Below are the code and all the weights of a small trained network. Each question names an input and a target symbol and asks about switching units off, where a switched-off unit gives its printed mean instead of its output.

import numpy as np


def w(rows, s, z=0):
    codes = np.array(rows[::2]) - 128.0
    scale = np.full(codes.shape[1], s)
    scale[-1] = z or s
    return codes * scale


def f(y):
    return y / 2 * (1 + np.tanh(0.7978845608 * (y + 0.044715 * y**3)))


def softmax(a):
    e = np.exp(a - a.max(-1, keepdims=True))
    return e / e.sum(-1, keepdims=True)


def log_softmax(a):
    a = a - a.max(-1, keepdims=True)
    return a - np.log(np.exp(a).sum(-1, keepdims=True))


def net(x, mask):
    ids = ['ΦΩαεζμ'.index(c) for c in x.split()]
    T = len(ids)
    res = E[ids] + P[:T]
    u = 0
    for l in range(2):
        q, k, v = (res @ M[l].T for M in (Q, K, V))
        z = softmax(np.where(np.tri(T) > 0, q @ k.T / 4**0.5, -1e9)) @ v
        res = res + np.where(mask[u], z, O[l][:, -1]) @ O[l][:, :-1]
        u += 1
        y = f(res @ A[l][:, :-1].T + A[l][:, -1])
        res = res + np.where(mask[u : u + 4], y, B[l][:, -1]) @ B[l][:, :-1]
        u += 4
    return log_softmax(res[-1] @ U[:, :-1].T + U[:, -1])


Q, K, V, O, A, B = {}, {}, {}, {}, {}, {}
E = w([
[183,192,197,180,129],'Φ',
[97,56,60,171,139],'Ω',
[192,171,228,101,130],'α',
[96,85,31,78,19],'ε',
[175,75,136,52,253],'ζ',
[149,78,102,74,156],'μ',
],0.015)
P = w([
[117,198,94,25,101],'0',
[163,116,215,129,155],'1',
[219,185,72,99,184],'2',
[205,3,153,156,2],'3',
[99,123,156,189,198],'4',
[196,195,81,77,158],'5',
[186,33,180,208,75],'6',
[52,105,119,178,178],'7',
[180,139,40,122,222],'8',
[116,15,138,211,86],'9',
[63,119,138,174,188],'10',
[173,200,49,146,149],'11',
[158,82,243,140,109],'12',
],0.0097)
Q[0] = w([
[194,89,146,240,96],'L0H1',
[147,91,126,132,92],'L0H1',
[136,254,55,72,168],'L0H1',
[54,186,169,115,69],'L0H1',
],0.0074)
K[0] = w([
[114,96,69,239,98],'L0H1',
[133,113,70,136,28],'L0H1',
[243,254,189,31,227],'L0H1',
[89,210,151,101,59],'L0H1',
],0.0086)
V[0] = w([
[84,184,120,23,137],'L0H1',
[53,207,127,177,123],'L0H1',
[76,48,37,179,56],'L0H1',
[117,254,251,36,121],'L0H1',
],0.0082)
O[0] = w([
[99,183,31,194,81,113],'L0H1',
[122,95,94,99,111,2],'L0H1',
[153,223,183,2,101,89],'L0H1',
[113,72,79,234,145,66],'L0H1',
],0.0058,0.0067)
A[0] = w([
[132,2,174,62,136,199],'L0N1',
[149,119,174,40,17,2],'L0N2',
[227,228,100,131,198,131],'L0N3',
[125,185,178,154,202,157],'L0N4',
],0.0069,0.0038)
B[0] = w([
[151,182,174,170,169,255],'L0N1',
[144,101,97,207,179,241],'L0N2',
[178,79,73,119,67,212],'L0N3',
[65,2,151,70,139,207],'L0N4',
],0.0098,0.0061)
Q[1] = w([
[122,237,147,77,254],'L1H1',
[53,182,14,101,169],'L1H1',
[4,164,147,54,175],'L1H1',
[115,145,133,2,179],'L1H1',
],0.0062)
K[1] = w([
[149,170,205,105,78],'L1H1',
[182,94,193,181,129],'L1H1',
[224,253,114,244,59],'L1H1',
[102,43,152,166,59],'L1H1',
],0.0043)
V[1] = w([
[186,211,43,122,37],'L1H1',
[42,133,67,255,164],'L1H1',
[75,123,121,129,247],'L1H1',
[29,117,98,2,180],'L1H1',
],0.0047)
O[1] = w([
[37,254,64,197,154,4],'L1H1',
[106,168,82,124,129,199],'L1H1',
[140,133,145,89,206,234],'L1H1',
[78,97,88,59,141,51],'L1H1',
],0.0091,0.0039)
A[1] = w([
[152,2,128,140,159,252],'L1N1',
[175,103,115,64,115,83],'L1N2',
[14,97,35,22,179,11],'L1N3',
[183,87,142,188,253,172],'L1N4',
],0.0062,0.0021)
B[1] = w([
[105,136,117,63,103,236],'L1N1',
[192,144,97,227,160,149],'L1N2',
[233,88,234,255,204,133],'L1N3',
[64,97,144,99,183,254],'L1N4',
],0.0095,0.015)
U = w([
[207,139,184,225,199,96],'Φ',
[147,184,216,61,132,206],'Ω',
[2,103,169,75,114,98],'α',
[126,96,150,160,133,56],'ε',
[174,84,92,83,144,43],'ζ',
[114,157,79,45,115,255],'μ',
],0.0065,0.0052)

Each question gives the input, a string of symbols that net reads in full, and the target symbol t.
The units are the heads (4 rows each of Q, K, V and O) and the neurons (one row each of A and B). Each row of codes is followed by its name. A weight is (code - 128) times the scale printed after its matrix; where a second scale follows, it is the last column's (O, A, B and U).
mask holds one flag per unit, layer by layer, with each layer's heads first. A switched-off unit (its flag False) gives its mean, the last column of its rows in O or B, instead of its output. The means were averaged over made-up inputs and are rounded, as every weight is.
A unit's drop is (log p(t) with every unit on - log p(t) with that unit switched off) / (log p(t) with every unit on - log p(t) with every unit switched off).
The circuit of an input: a set's keep is (log p(t) with only the set's units on - log p(t) with every unit switched off) / (log p(t) with every unit on - log p(t) with every unit switched off). Starting from all 10 units, units are removed one at a time, each time the one whose removal leaves the highest keep (on an exact tie, the one counted first), for as long as the keep stays at least 0.8.
units of the circuit, in order: the units of the circuit, biggest drop first
most important unit: the unit with the biggest drop
k most important neurons: the k neurons with the biggest drops, biggest first
k most important neurons of layer l: the k neurons of layer l with the biggest drops, biggest first
input ζ Ω ζ α ζ Φ, target ζ: units of the circuit, in order -> [L0N3; L1H1; L0N4]
input α ζ Φ μ, target Φ: 3 most important neurons of layer 0 -> [L0N1; L0N4; L0N2]
input α α Ω ζ, target Φ: 2 most important neurons of layer 1 -> [L1N1; L1N2]
input ε Ω Φ ζ, target Φ: 4 most important neurons -> [L0N1; L1N1; L0N4; L0N2]
input ε ζ Φ μ, target Φ: 4 most important neurons -> [L0N2; L1N1; L0N4; L0N1]
input Ω α α μ ζ α μ, target Ω: units of the circuit, in order -> [L0H1]
input μ Φ μ α, target Φ: units of the circuit, in order -> [L0N4; L0H1]
input ε Ω Ω α, target Φ: units of the circuit, in order -> [L1N1; L0N4; L1H1]
input ζ ε Φ ζ α ε ζ ζ Φ ζ Φ, target α: units of the circuit, in order -> [L0N4; L0N1]
input ζ ε α α ζ ε, target ζ: units of the circuit, in order -> [L0H1; L1H1]
input α ε ε Φ ζ α α Φ ζ Φ ζ ε, target ζ: units of the circuit, in order -> [L1H1; L0H1]
input α μ μ Ω ζ Φ ζ Φ α, target ζ: units of the circuit, in order -> [L1H1; L0N3; L0N4]
input ζ μ Φ, target μ: 4 most important neurons -> [L0N1; L0N3; L1N3; L0N2]
input ζ ε ε ζ Ω Φ ε, target Ω: 2 most important neurons of layer 0 -> [L0N3; L0N1]
input Φ ζ α Φ Φ ζ α Φ ζ Ω ζ, target α: most important unit -> L1N4
input μ Φ ε ζ Φ ε Φ ε ζ μ Φ, target α: 4 most important neurons -> [L0N4; L1N2; L0N1; L1N3]
input ζ μ α ζ α μ ε, target Φ: 3 most important neurons of layer 0 -> [L0N2; L0N4; L0N1]
input Φ Ω Φ μ ζ Ω ε, target Φ: 2 most important neurons of layer 1 -> [L1N2; L1N1]
input Φ ε α Ω, target Φ: 2 most important neurons of layer 0 -> [L0N2; L0N4]
input ζ μ ζ Ω μ α ζ Φ α, target ζ: most important neuron -> [L0N3]
